Each row has a name. Each piece below is followed by the name of the row it came from, unless a question asks for something else. Each question is about the rows just above it. Places in a row count from 1.

Columns, left to right: P A C B Y
[142 131 108 201 130] : <33>
[ 76  93 120 100  98] : <34>
[168 149 132 115  87] : <63>
[102 149 179 115 140] : <70>
[115 149 108 144 119] : <32>
[128 128 115 115  98] : <137>
[102 149 132 129 173] : <142>
[155 149  86  86 172] : <212>
[142  93 108 201 130] : <60>
[128 140 155 100  87] : <171>
[ 63 131 144 129 140] : <208>
Among the named rows, does one hold [140 115] next to each other, in this order? | no
Every place of [172] in <212>: | 5
Every place of [128] in <137>: | 1 2
Which column holds [131  93 149 149 149 128 149 149  93] top down? | A

Columns, left to right: S R J D W X V L U H
[127 141 111 104 124 146 147 150 128 130]  <34>
[164  99  84 113 178 144 184 181  93 151]  <70>
[169  81 143 132 159 145 153 157  80 173]  <208>
[ 76 175 128 123  75 106  73  64 188  73]  <32>
[ 50 206 141 135  53  91  46  39 217  50]  <171>
[115 127 178 142  94 131 109 118 130 138]  <27>
[ 71 182 191 171  71  94  57  67 185  91]  <212>
Is [147 150 128 130] printed in one of the named rows, side by side and in this order? | yes
Which column holds this, read top down? [124 178] | W
[173  73  50] is in which column, read top down? | H
Does one of the named rows hold [ 71 182] side by side, in this order? | yes
Which column holds this, read top down? [75 53 94] | W
Which column holds [64 39] top down? | L

Columns, left to right: vidir siti nom rofu zevi sidi basov pugom dofu Lagol
[179 100  73 119 193 146 220 227  75 169] = <34>
[196  43 196 216 203 121 182 201  54 204] = <142>
[148  94  28  37 147 187 213 189 105 133] = <137>
Every place of [196] in <142>: | 1 3
Among the named rows, does one hold [148  94  28  38] next to each other, in this order? | no
Which column holds [196  28] top down? | nom
[193 203] is in which column, read top down? | zevi
Is [ 37 147 187 213 189] printed in one of the named rows, side by side and in this order? | yes
Among the named rows, does one hold [179 100  73 119 193] next to each other, in this order? | yes

Columns, left to right: Q N M F
[182 177 177 182]  <63>
[ 98 144  98  98]  <70>
[124 208 106 155]  <27>
[106 179 106 210]  <33>
[ 41 193 122 181]  <137>
[103 193  85 117]  <142>
[134 180  66 139]  <32>
[ 97 146  84 121]  <208>
[144 130 112 146]  <60>
[125 169  79 149]  <171>
Which column holds this, read top down? [66 84] | M
Places of [182] in row <63>: | 1 4
Places of [98] in row <70>: | 1 3 4
Which column holds [ 98 124 106  41 103 134] top down? | Q

Columns, left to right: Didum roga Zaru vuken Sovat nop Nes
[ 66 202 218 202 140 181 117]  <212>
[203 176 122 108  91 126  69]  <33>
[ 72 134  66 203 218  79  67]  <208>
At which places does <212> hold [66]? | 1
Is [ 66 203] printed in one of the named rows, side by side and in this order? | yes
[ 72 134  66 203] begins in row and place | <208>, 1
Places of [202] in row <212>: | 2 4
Where does [ 66 203 218  79  67] start? Give its row and place. | <208>, 3

Columns, left to right: gupim zigi Kogi sevef mib tugun tet fama
[158 154 203 203 158 203 163 158] = <63>
[124 105 194  61  97  69 100 156] = <27>
[184  94 152 121 175 146 159 212] = <208>
[ 76 147 126 105 194 204 204  69] = <142>
[ 62 147 168 165 183 128  79 132] = <33>
[ 87 118 173  73 190 108 167 159] = <34>
At which places does <63> hold [203]? | 3 4 6
Every place of [108] in <34>: | 6
Where does [147 126 105 194] start? Give its row and place. | <142>, 2
[ 97 175 194 183] is in which column, read top down? | mib
Row and place where [126 105 194 204 204  69] starts: | <142>, 3
Among the named rows, does one hold [158 154 203 203 159] next to each other, in this order? | no

Columns, left to right: G E K T
[108 110 118 126] -> <171>
[ 86 210 167  50] -> <27>
[202 123  79 128] -> <32>
[194 123  86 131] -> <212>
[ 76 109 113  92] -> <208>
Is [202 123  79 129] printed in one of the named rows, side by side and in this order? | no
Does one of the named rows hold [110 108] side by side, in this order? | no

Columns, left to right: kemel Ganan finuz bas Raz
[111 125 160 173 180]  <33>
[160 139  78 109  99]  <34>
[218 125 160 106 160]  <137>
[122  93 134 168  75]  <142>
[129 158 119 102 172]  <63>
Places of [160] in row <137>: | 3 5
Where do [111 125 160 173 180] appear? | <33>
Where does [160 139  78] start? Give its row and place. | <34>, 1

Columns, left to right: Paf fakud gema nos
[166 131 205 137] -> <60>
[129 129 142 138] -> <142>
[103 127  73 130] -> <212>
[125 128 121 126] -> <33>
[151 128 146 140] -> <70>
[103 127  73 119] -> <32>
[159 128 128 126] -> <63>
Which column holds [146  73] top down? | gema
Which row holds [103 127  73 119]? | <32>
[125 128] begins in row and place | <33>, 1
Among the named rows, does one hold [126 128 128] next to each other, in this order? | no
Every place of [128] in <63>: | 2 3
Is [126 121 128] printed in one of the named rows, side by side and in this order? | no

Columns, left to right: dul gofi zoke dem Lifi
[119 153 129 119  89]  <33>
[129 119 153 167  95]  <60>
[175 126 155 221 220]  <63>
[113 122 161 148 118]  <142>
[208 148 119 110 165]  <137>
[130 109  65  46 146]  <70>
[106  99  80 128 145]  <27>
Is [122 161 148] printed in one of the named rows, side by side and in this order? | yes
Places of [145] in row <27>: | 5
Places of [119] in row <33>: | 1 4
Which column holds this, read top down? [175 113] | dul
Which column holds [153 119 126 122] top down? | gofi
Row and place where [129 119 153] starts: | <60>, 1
Where does [119 153 129] start? Give its row and place. | <33>, 1

Columns, left to right: zitu fazol punup fupa Luvi geme
[ 99  86 163 125  78 110] = <142>
[143 113  89 104 101 140] = <27>
[104  86 182 117  57 134] = <60>
[ 87 117 112 105 114 112] = <70>
[119  45 126 126 156 138] = <137>
[155  93  96  93 103 118] = <208>
[155  62 119  95 103 127] = <171>
Does one of the named rows hold [104 101 140] side by side, in this order? | yes
At which places does <70> hold [117]? | 2
Every place of [126] in <137>: | 3 4
Row and place where [ 89 104] starts: | <27>, 3
Every place of [118] in <208>: | 6
Which column holds [112 126  96] top down? | punup

Columns, left to right: fef Fezu Kalo retat leva Nis
[140 201 183 139 102  98] : <27>
[117 102 139 126 151 151] : <33>
[140  98 139 201 102 139] : <208>
Does one of the named rows hold [151 150] side by side, in this order? | no
Row and place where [139 126 151] starts: | <33>, 3
Row and place where [126 151 151] starts: | <33>, 4
Where does [201 183 139 102  98] start? Give its row and place. | <27>, 2
Among the named rows, does one hold [102 139] next to each other, in this order? | yes
Every place of [139] in <208>: | 3 6
Is [127 151 151] printed in one of the named rows, side by side and in this order? | no

Columns, left to right: bibo rinav Ladip Vap tek Zif dokad nefil Tedop
[ 99  82 160 142 101  99  55  76 102] -> <33>
[ 93 106 165  93  89 165  80 165  74] -> <32>
[ 78  98 112 171  98 137  82 164  67] -> <34>
Which column holds [165 164] top down? | nefil
[106 165  93  89 165] begins in row and place | <32>, 2
Which column holds [102  74] top down? | Tedop
Every place of [165] in <32>: | 3 6 8
Is [ 98 171 112] printed in one of the named rows, side by side and in this order? | no

Columns, left to right: kov Pevab Rire tuza sudat Kolu
[ 94 164 120 176 158  97]  <32>
[216 120 164 216 216 116]  <142>
[ 92 113 149 172 157  98]  <171>
[129 111 191 163 179  91]  <33>
[114  99 178 216 151 107]  <70>
Row and place where [172 157] starts: | <171>, 4
Which column holds this, read top down? [120 164 149 191] | Rire
Which column holds this, read top down? [ 94 216] | kov
Places of [216] in row <142>: | 1 4 5
Where does [120 164] start? Give its row and place. | <142>, 2

